In the rows, 128 means zero.
Each name stands for a flat space through zero: a line, a plane or more. A row that begins with a name and a colon came from that space; any other row is followed by the name of the space it lies nearest, among the names in its block.
q804q97: [121 128  94 130 118 140 114 127 125 122 125 165 131 111  99  97 118 145
 157 132 133 121 143 128 145 119 135]
q480q617: [146 176 136  73 103 167 104 110  54  94 153 203 130 142 153 143 203 107
 120 147 164 105  69 110 190  61 100]
q173q613: [123  92 122 130 159 134 133 106 139 126 136  94 120  93 135 125  66 160
 134 159 153 137 122 141 102 134  97]
q804q97: [ 81 134 135 171 134 110 130  87 156 118 173 127 112 129 170 106 132 102
 118 147 147 161 116 116  78 184 127]
q805q131: [137 109 117 165 128 117 120 108 156 132  98 109 103  98 129 123 115 131
 138 134 125  87 142 113  88 134 161]
q805q131: [134 157 121 105 143  97 111  99 141 117 175 152 140 133 122 122 145 161
  97 129 128 151 109 131 194 157 139]
q480q617: [165 104 119 117 139 138 124 140 101 141 101 126 128 106 119 141  95 161
 126 131 120 106 125 156 149  96 113]
q804q97: [116 134 121 144 121 133 130 139 141 115 128 131 125 127 113 112 130 121
 136 128 135 126 140 126 135 138 132]
q173q613: [ 51 173 111 121  81 120  92 146 109 126 110 252 150 185 145 135 162  69
 125 171 123 164 166 126  91  55 141]
q570q253: [126 135 118 129 129 147 120 125 130 106 155 135 115 114 139 117 141 143
 106 158 165  97 121 122 191 133 107]
q480q617: [133 109 108 139 141 123  96  88 184 169 131 102 122 111 176 150  72 212
  85 169 172 118 142 153 182 202 134]
q480q617: [103 155 120  92 138 126 104 121 142  69 117 166 141 122  85 140  95 134
 141 180 169 159 128 139 127  64 117]
q173q613: [136 117  99 150 127 111 114 134 117 142 121 165 124 113 118 107 122 145
 121 127  98 109 145 142 146 120 143]
q805q131: [117 161 182 118 150  97 139 136 157  78 127  96 131 156 129 176 128  91
  88 150 147 170 107 141 103 111 118]
q480q617: [147 135 151  73 149  97 133  99 109 162 162 118 159 156 145 156 135 149
 113  95  94 186  95 134 127 146 127]
q480q617: [111 130 116 133 142 106 113 112 206 101 111  97 121 108  95 132  93 153
 129 162 156 118 161 114 122 138 159]
q804q97: [178 126 123  87 128 164  86  67  41 138 132 190 118 101 194 163 130 166
 113 169 168  99  53 148 163  72  89]
q805q131: [134 143 156 141 114 117 127 132  63 127 107 181 126 153 161 152 156  68
 118 120  97 148  94 150  66  73 122]
q804q97: [117 142 120 110 123 120 110 107 118 133 141 166 136 137 140 130 140 131
 124 140 128 141 123 123 131 116 133]
q804q97: [154 162 191  91 134  76 139 143 140 139 113  89 144 188 146 204 178  93
  70  99  85 146 116 121 119 114 158]
q805q131: [140  71 103 157 117 174 158 151  77 164 116 115 117  94 118  77 113 122
 192  86  98  96 139 121  87 129 107]
q804q97: [148 136 143 134 129 109 138 165 145 116 108 101 121 137 109 144 155 112
  97 118 105  90 145 120 156 112 147]
q570q253: [111 135 129 118 133  87 119 119 119 145 139 164 143 150 140 136 135 118
 108 129  90 162 133 134 102 112 140]
q570q253: [114 125 134 131 121 149 125 115 114 108 117 134 112 118 146 134 132  99
 142 157 155 110 117 111  83  89 113]
q480q617: [116 142 116 133 115 149 105 128 100 126 134 187 129 135 160 131 123 137
 106 164 160 135 117 160 170 118 100]
q173q613: [ 95 153 158 106 117 177 137 136 132  92 145 111 129 152 155 150 138 100
 125 164 203 147 109 122 140 126  79]
q480q617: [118 145 120 183 104 130 128 148 131 130 148 153 112 140 151  99 171 108
  98 120 127 104 137 131 179 177 137]
q173q613: [135  78 105 113 134 190 134 119  83 133 115 122 122  80 124 109  72 154
 188 147 160 112 116 134  98  91  76]
q570q253: [154 137 147 126 152 117 156 124 134 101 177  82 125 119 105 107 153 131
 120  90 120 136  94 118 167 174 122]
q480q617: [138  79 105 142 139 155 109 116 134 172  97 112 121  96 166 147  39 197
 120 170 165 116 141 175 137 147 100]
q805q131: [149 126 134  96 172 101 147 139 105  78 169 119 130 104  79 111 135 131
 111 128 104 128 103 125 163  81 100]
q173q613: [ 91 126 151 143 128 125 141 130 145 109 111 107 120 138 138 141 119  78
 139 148 138 145 136 115  39 105 123]
q570q253: [116 116 144 159 117 135 167 186 147 137 137  71 113 147 137 115 174  88
 102 107 108  81 164  97 149 156 123]
q570q253: [ 94 144 139 127 126 156 136  84 132  83 171 122 116 118 138 103 146  96
 165 143 181 149  92  91  86 145 107]
q804q97: [123 127 118 129 123 170 125 123 111 106 133 142 123 110 125 112 109 136
 154 146 172 130 111 139 141 124  97]
q805q131: [122 131 115 152 128 130 119 117 160 116 114 128 126 113 105 114  91 147
 150 130 149 146 135 146 121 160 143]
q480q617: [125 127 142 148 123 115 155 132 145 138 144  88 122 139 125 109 168  95
 139  83  97 122 134  92  99 170 152]
q805q131: [ 94 151 140 138 125 121 121 116 150 105 133 141 129 144 139 137 123 107
 122 153 156 164 124 134 101 136 127]
q570q253: [ 98 113 114  89 124 138 143 147  84 162 155 157 159 151 125 108 132 121
 153 110  92 168 143 122 112 105 100]
q804q97: [148 134 102 178 112 129 104  93 131 126 111 165 109  98 121  99 122 142
 156 113 133 114 114 139 121 163 167]
q804q97: [183 122 138 135 135 120 131 146 122 119  95 101 110 109 112 147 139 133
 108 115 111  71 121 131 156 102 143]
q805q131: [131 122 143 184 133 125 138 129 144  99  79 109 111 108 105 128  79 102
 160 122 135 151 120 160  42 131 140]
q805q131: [135 112 103 118 146 121 124 123 148 112 139 115 120  93  94 106 118 159
 131 143 129  92 144 107 160 116 133]
q480q617: [137 129 116 157 111 151 126 136 156  96 108 108  95  98 109 109 156 116
 139 140 156  46 145  88 149 122 149]
q173q613: [112  78 111 188 148 139 168 151 189 153 172  32 110 100 130  73  96 163
 119 112 135 105 169 121 170 250 112]
q173q613: [159 153 135  85 144  93 116  99 149 147 161 117 151 146 125 148 143 178
  97 101 114 155 109 132 197 177 154]
q570q253: [137 107 139 143 119 119 153 192 103 172 100 115 136 157 135 139 136 104
 108  94  67 120 160 147 120 116 125]
q173q613: [128 138 132 151 126 136 149 146 152  97 146  96 116 121  98  97 154 112
 136 107 135 109 131 108 155 162 134]
q173q613: [118 102 141 165 125 138 147 151 139 154 117  86 114 134 167 136 117 114
 108 132 129 112 146 134 107 157 113]
q805q131: [129  97 133 148 150 115 156 113 117 123 165  91 105  99 137  96 148 106
 130 117 101 100 116  91  88 133 118]
q570q253: [104 140 132 154 111 139 127 123 142 135 125 136 131 145 144 123 121 115
 141 122 145 161 130 140 105 170 133]
q570q253: [104 110 140 119 127 126 164 173  96 144 155 114 131 152 141 115 175  78
 114 114  82 113 149  95 110  98 101]
q804q97: [138 116 111 150 113 145 135 189 132 132 101 122 119 124 108 116 138 130
 114 127 118  68 171 131 186 116 128]
q173q613: [127 105 138 135 115 177 134 146  90 141 101 123 117 126 171 149 110 113
 131 153 158 107 121 143 106  97  83]
q570q253: [139 119 112 122 123 144 101 123 121 120  92 149 113 104 136 148 111 145
 121 176 156  78 135 130 138  72 123]
[130  72 115 111 131 170 150 174  98 183 116  95 139 125 145 130  87 157
 133 128 120 111 160 145 145 119  77] -> q804q97
[141  85 112 134 148  97 128  91 126 181 129 113 130 106 139 119  93 160
 143 105  81 140 132 128  70 151 148] -> q804q97
[131 110 120 114 119 155 144 149  78 154 143 139 137 132 135 109 144 122
 145 105 108 123 126 124 137 117 100] -> q805q131
[182  93 125 105 140 135 130 147  79 150  87 122 128 105 116 150 104 152
 133 117  96  92 122 148 129  65 116] -> q480q617
[162 127 137 120 151  87 131 142 109 132 139 131 131 130 124 140 142 138
  80 116  82 120 118 145 167 111 130] -> q570q253
[136 157 120  78 126 115  99  98 100 106 121 192 147 130 100 140 135 132
 151 135 124 154 104 127 117  64 143] -> q173q613
[117 120 115 170 103 142 115 127 140 144 110 135 101 122 168 125 149 115
 113 150 142  69 151 109 127 137 143] -> q480q617
[109 154 156 111 109 127 123 130 111 144 133 149 138 177 180 166 165  94
  96 137 132 150 118 127 120 119 120] -> q805q131
[171 124 125 169 136  92 115 140 119 137 110 144 109 116 140 137 134 142
  72 126  93  88 126 160 170 127 149] -> q173q613
[132 141 152 133 159  88 141  97 150 106 182  96 123 127 135 122 145 126
  98 117 121 155  95 119 132 175 131] -> q805q131
[157 119 121 130 153 100 122 119 161 105 117  97 114  93  93 129 113 156
 117 137 122  90 134 118 145 117 152] -> q805q131
[143 110 136 162 136  76 150 150 150 170 125  89 128 141 123 121 144 119
 105  74  50 123 156 124 110 172 170] -> q480q617
[167 106 159 210 169  89 136 135 143  81  98  81  74  81 146 151  94 113
  59 167 130  78 105 168 106 111 120] -> q173q613
[136 123 102 111 124 135 120 126  97 143 148 164 135 121 123 105 142 149
 134 121 112 115 128 123 168 118 123] -> q805q131
[140 135 129 133 158  87 125 101 136  93 157 130 117 103 109 115 135 132
 109 134 114 127 105 121 132 122 139] -> q805q131
[139 139 127 167 113 150 143 166 129 103 134 119 108 122 115  99 165 109
 118 113 137  83 132 124 188 151 125] -> q173q613
[141 127 117 139 125 134 112 136 104 128 120 162 121 120 144 133 122 141
 102 150 135 108 123 154 166 108 114] -> q173q613
[112 156 152 164 118 129 134 155 140  81 123 130 108 142 137 135 158  78
  95 152 153 112 125 130 137 118 121] -> q173q613
[102 185 130 152 122  74 115 138 146 122 183 189 145 178 139 113 175 118
  60 117 103 182 129 156 205 189 149] -> q480q617
[131 126 148 152 127 113 154 145 166 132 119  69 122 138 114 126 144 105
 132  91 107 121 145 108 103 169 156] -> q570q253
[137 164 127  99 124 124 126 123 145 113 164 130 144 144 100 116 166 144
 126 101 133 141 118 113 200 165 145] -> q173q613
[168 131 126 140 127 121 136 150 126 120 125 114 115 116 103 116 164 130
 115  99 103  75 129 117 181 131 148] -> q480q617
[ 79 141 120 168  87 168 126 129 164 150 113 134 137 156 145 112 106 118
 172 117 171 176 152 142  97 209 138] -> q570q253

Rows lie near named flat spaces through zero. A row that begins with a name and a colon came from that space; any other row is followed by the name of its block's space that it lies nearest.
q779q278: [158  86 115 130 167 113 120 130 133 120  94 107 151 133  80 156 123 121
 117 127 108 131 116 179 124 114 136]
q926q785: [189 166 125  88 148 137 104  83 150  80  91 125 185  79 132  94 195  90
  80 150 177 120  76 159  82 150 135]
q926q785: [151 140 141 153 105 168 140 127 139  96 135 170 146 109 147  93 160  91
 139 147 175  68 138 119 113 170 141]
q779q278: [ 97 137 159 133  93 161 145 111  21 118 116 145 148 141 182 121  60 132
 188 147  96 150 167 106 231 139  74]
q949q295: [123 151 118 101 125  87 127  97 190 126 164 123 113  97 111 127 169 136
  90 112  88 133 102 124  94  82 155]
q926q785: [144 135 116  98 148 110 112 127 158 138 113 100 129 119 111 135 139 137
  96 133 125 134 102 135  97 118 134]
q350q959: [137 120 118 139 128 107 123 133 134 139 116 126 112 144 124 135 135 120
 123 113 139 104 147 125 138 133 134]
q96q256: [111 103 135 173 103 151 155 119  78 112 142 173 111 139 145 138 113 111
 172 115 117 121 176 135 187 126 125]
q926q785: [ 68 102 131 185 104 146 151 199 136 176 186 149  62 176 134 137  94 158
 171 107 146 123 170  83 119 140 137]
q96q256: [117 111 132 140 118 175 147 162 128 142 139 143 107 126 129 136  95 141
 152 158 122 104 142 115 120 137 130]
q467q667: [138 165 152 123  96 107 131  87 121  94 132 142 174 111 152  88 146 101
 133 130 114  91 133 104 164 140 119]
q779q278: [124 167 149 124  88 127 137  92 110 104 140 152 148 110 167  94 139 109
 140 133 120 102 142  97 166 138 117]
q350q959: [121 142 142 117 110  80 117 144 120 161 105  92 141 161 137 119  82 142
 137 130  98  84 154  75 177 143 103]
q926q785: [137 127 117 154 121 119 126  65  47  90 106 166 120 136 166 134 168  84
 138  81 164 169 164 167 203 124 116]
q350q959: [106 125 127 145 124 109 134 119 129 125 158 138 116 136 125 131 142 130
 133  98 120 155 132 131 133 109 135]
q467q667: [161 137 130 136 115  79 118 103 129 115  97 127 150 138 132 113 150  93
 119 111 134  68 154 118 169 144 129]
q96q256: [102 139 159 135 104 110 141 148 160 131 169 122 160 132 118 100 102 142
 149 138  84  95 124  84 124 132 127]
q926q785: [149 152 143 119 127 153 125 105 122  89 122 141 177 101 141  95 154 104
 125 148 155 127 102 139 112 152 123]
q467q667: [127 139 123 132 128 141 115 133  83 138 104 128 113 150 164 124 128 123
 133 118 187 151 143 122 146 157 108]
q949q295: [131 152 133 137 120  48  96 121  96 146  92  97 145 184 154 107 132 113
 124  80 166 118 157  93 185 161 101]
q350q959: [131 174 157 128  92 105 128  80 104  89 135 146 179 117 165  79 150  97
 138 120 128 109 134 102 173 146 111]
q350q959: [113 117 144 121 128 130 136 147 128 137 135 110 151 131 111 132  80 151
 146 150  76 125 121 117 136 120 116]
q350q959: [117 151 140 113 118 126 125 119 116 127 132 122 142 125 146 113 120 135
 131 134 123 141 120 110 137 132 113]
q467q667: [148 124 131 135 142 127 123 112 129  98 121 134 162 119 116 118 155 106
 122 123 145 135 111 157 116 135 134]
q96q256: [136 117 157 146 114 125 142 147 150 113 136 129 183 128 105 105 102 119
 153 153  91  62 131 110 134 148 130]
q949q295: [131 102 126 107 125 214 162 172 181 143 147 141 101  79  99 152  81 160
 136 211  71  75 115 124  72 112 151]
q779q278: [130  95 129 138 142 153 132 144  80 132  97 123 135 145 123 151  83 133
 154 142 118 140 144 149 162 134 109]
q949q295: [129 151 121 117 120  59 111 114 157 145 128 106 118 142 128 121 151 128
 101  96 122 110 134 101 137 118 133]
q96q256: [120 149 148 131 115  98 119 114  94 120 120 118 165 148 149 103 118 120
 142 114 129 133 136 107 171 146 102]
q467q667: [ 85 196 113  89 109  60 102  72  97 154 146 111  73 141 190 122 165 148
  95  64 145 218 131  92 164  93 106]
q779q278: [113 141 145 136  97 161 141 127  77 126 126 149 125 132 171 115  98 126
 162 145 133 117 157 100 175 149 103]
q949q295: [128 132 126 134 128 103 120 119 121 128 123 124 129 141 132 125 139 121
 124 107 139 134 135 127 142 130 125]
q926q785: [114 107  84 148 142  88 114 147 141 179 129 121  31 170 125 170 154 140
 104  67 171 154 160 131 120 108 149]
q96q256: [117 171 135  87 133 110  99 139 121 156 112  84 140 142 154 107 114 153
 110 134 155 161 102  91 114 148  99]
q926q785: [110 128 121 162 122 139 129 137 111 131 148 153  95 149 150 124 154 119
 138  96 189 153 145 127 122 144 133]
q949q295: [129 156 131 127 118  41  99 117 118 148 103  95 140 173 145 109 137 119
 115  82 145 112 150  89 174 146 110]
q949q295: [129  55 128 193 141 180 149 154  50 114 103 161 127 162 118 161  86 110
 186 126 143 137 174 177 181 146 118]
q467q667: [151  90 117 136 158 111 131 132 180 114 132 121 144 116  67 148 145 122
 110 125  95 114 106 171  90 102 160]
q779q278: [ 83 170 126 118 113 161 127 164 168 163 188 134  74 125 161 106 147 163
 117 128 186 164 104  79  49 141 137]
q96q256: [159 116 129 140 137 103 123  99 119  96 103 133 165 127 113 125 151  94
 124 114 127 110 132 159 153 130 132]
q350q959: [153  87 144 145 139 178 156 129 142  80 134 154 183  91  84 130 115 109
 151 172  82  95 110 174 112 123 145]
q96q256: [138 111  81 135 150 100 127  65 136 106 142 159  66 107 114 171 212 106
  87  65 137 191 129 199 121  63 167]
q949q295: [120 171 146  94 125 128 119 104 130 110 142 117 168 104 145  96 139 135
 117 140 125 163  87 117 109 129 114]
q350q959: [116 125 141 144 118 119 140 114 127 107 154 143 148 124 122 120 132 121
 143 117 101 133 129 132 142 116 131]
q779q278: [131 141 127 126 120 121 127 123 149 126 138 133 124 120 132 117 148 123
 118 125 137 113 125 118 115 130 137]
q467q667: [112 145 157 119  97 150 152 121 143 110 164 144 157  97 133 104 106 135
 149 163  72  98 120 100 132 121 126]
q467q667: [161 126 144 144 108 119 133 125 129 109 102 138 166 129 128 107 123  95
 142 144 122  40 155 112 164 159 127]
[117 103 124 159 129 112 141 125 139 118 156 146 118 135 106 140 142 121
 137 100 111 134 138 147 130 107 147] -> q350q959
[155 123 123 110 148 129 121 143 179 128 117 109 147 110  95 127 136 130
 103 152 122  98  99 137  78 131 145] -> q96q256
[111 106 141 136 134 213 148 173 117 129 145 142 132 117 124 131  85 149
 161 177 131 142 113 134  93 144 122] -> q467q667
[128 110 130 129 153 155 136 128 151 102 152 134 153 103  94 132 141 132
 125 139 115 165  86 170  78 111 144] -> q467q667
[173  98 126 165 132 157 147 102 142  68 126 178 158  96 103 124 177  74
 132 133 141  82 131 182 117 134 161] -> q350q959
[151  95  83 144 147  85 106 170 152 190  81 103  48 178 111 171 133 130
 100  95 175  83 173 123 127 137 147] -> q350q959
[162  91 113 134 159 113 121 133 147 123  97 114 140 131  84 151 134 116
 113 126 120 110 123 169 117 121 144] -> q779q278
[128 133 120 116 136 107 125 120 169 129 147 121 121 115 109 131 153 134
 104 118 115 137 107 134  95 106 146] -> q96q256
[167 128 131 121 138 114 124  99 151  91 111 129 174 102 106 116 159  99
 109 135 118  98 109 155 119 127 141] -> q779q278
[114 152 165 117 118 103 119 117  82 116 116 102 200 146 145  96  88 132
 153 134 101 144 120 103 178 147  85] -> q949q295
[139 157 142 113 120  72 129  61 167  77 158 134 183  89 110 100 183 103
 103 107  77 126  96 141 127  93 145] -> q467q667
[126 107 128 139 130 142 139 135 122 126 130 136 126 128 117 141 112 129
 142 135 110 122 136 139 136 122 131] -> q949q295
[ 73 131 161 102 125 135 141 152 118 146 165  96 160 129 116 128  47 185
 159 158  37 176 100 101 134 101  98] -> q350q959
[130 168 127  95 122 106 114 118 164 138 135 111 126 113 139 109 151 136
  97 130 135 123 106 100  99 127 131] -> q949q295
[115 100 161 150 116 116 154 133 133 106 152 130 186 128  91 123  81 130
 168 143  36  94 133 126 162 113 125] -> q350q959
[ 79 152 142 116  81 173 145 167  90 181 142 132  74 143 187 126  53 170
 167 164 116 111 169  48 167 145  95] -> q467q667
[189 118 136 132 129 120 130  87 124  75  83 142 192 102 110 116 148  76
 125 146 109  59 134 162 161 139 134] -> q779q278
[165 141 136 123 120 143 126 111 122 101  98 139 162 110 140 106 142  97
 125 152 147  80 130 129 138 157 125] -> q350q959
[145 128 145 133 126 120 124 129 115 114 105 120 175 136 126 110 114 113
 140 139 126  97 131 123 150 153 115] -> q96q256
[157 102  86 123 135  75 120 116 150 159  89 117  63 139 107 177 140 121
  96 102 105  80 171 139 160  94 151] -> q926q785
[108 133 132 117 142 173 126 155 125 137 143 122 126 124 134 124 115 153
 132 147 155 178  96 130  82 138 120] -> q779q278
[146 155 133  90 135 185 122 121 116 113 108 127 149  93 151 112 129 129
 117 175 156 144  94 134  98 148 114] -> q350q959
[136 124 129 130 119 111 131 130 141 133 122 125 128 130 121 130 121 124
 128 130 108  89 142 116 142 127 133] -> q467q667
[ 77 150 136 109 104 167 141 148 107 160 161 130  87 126 165 130  85 171
 149 149 112 164 131  85 130 120 108] -> q467q667
[127 141 129 128 117 123 123 125 108 135 117 128 121 139 151 122 125 124
 131 123 145 122 144 111 150 141 117] -> q467q667
[100 158 151 118 111  92 125 133 149 137 160 109 152 136 132 100 118 146
 131 121 103 131 114  85 124 128 119] -> q96q256
[173 124 114 100 162 115 109 127 182 121  99 101 153 106  89 131 157 120
  84 144 135 107  89 156  72 127 148] -> q96q256
[137 119 138 104 135 195 135 211 186 166 123 103 132 114 105 124  69 165
 131 212 123  64 102  93  51 162 132] -> q96q256
[140 123 107 131 127 119 123 146 158 154 119 126  83 135 125 141 141 128
 110 122 149  91 146 116 112 131 146] -> q949q295
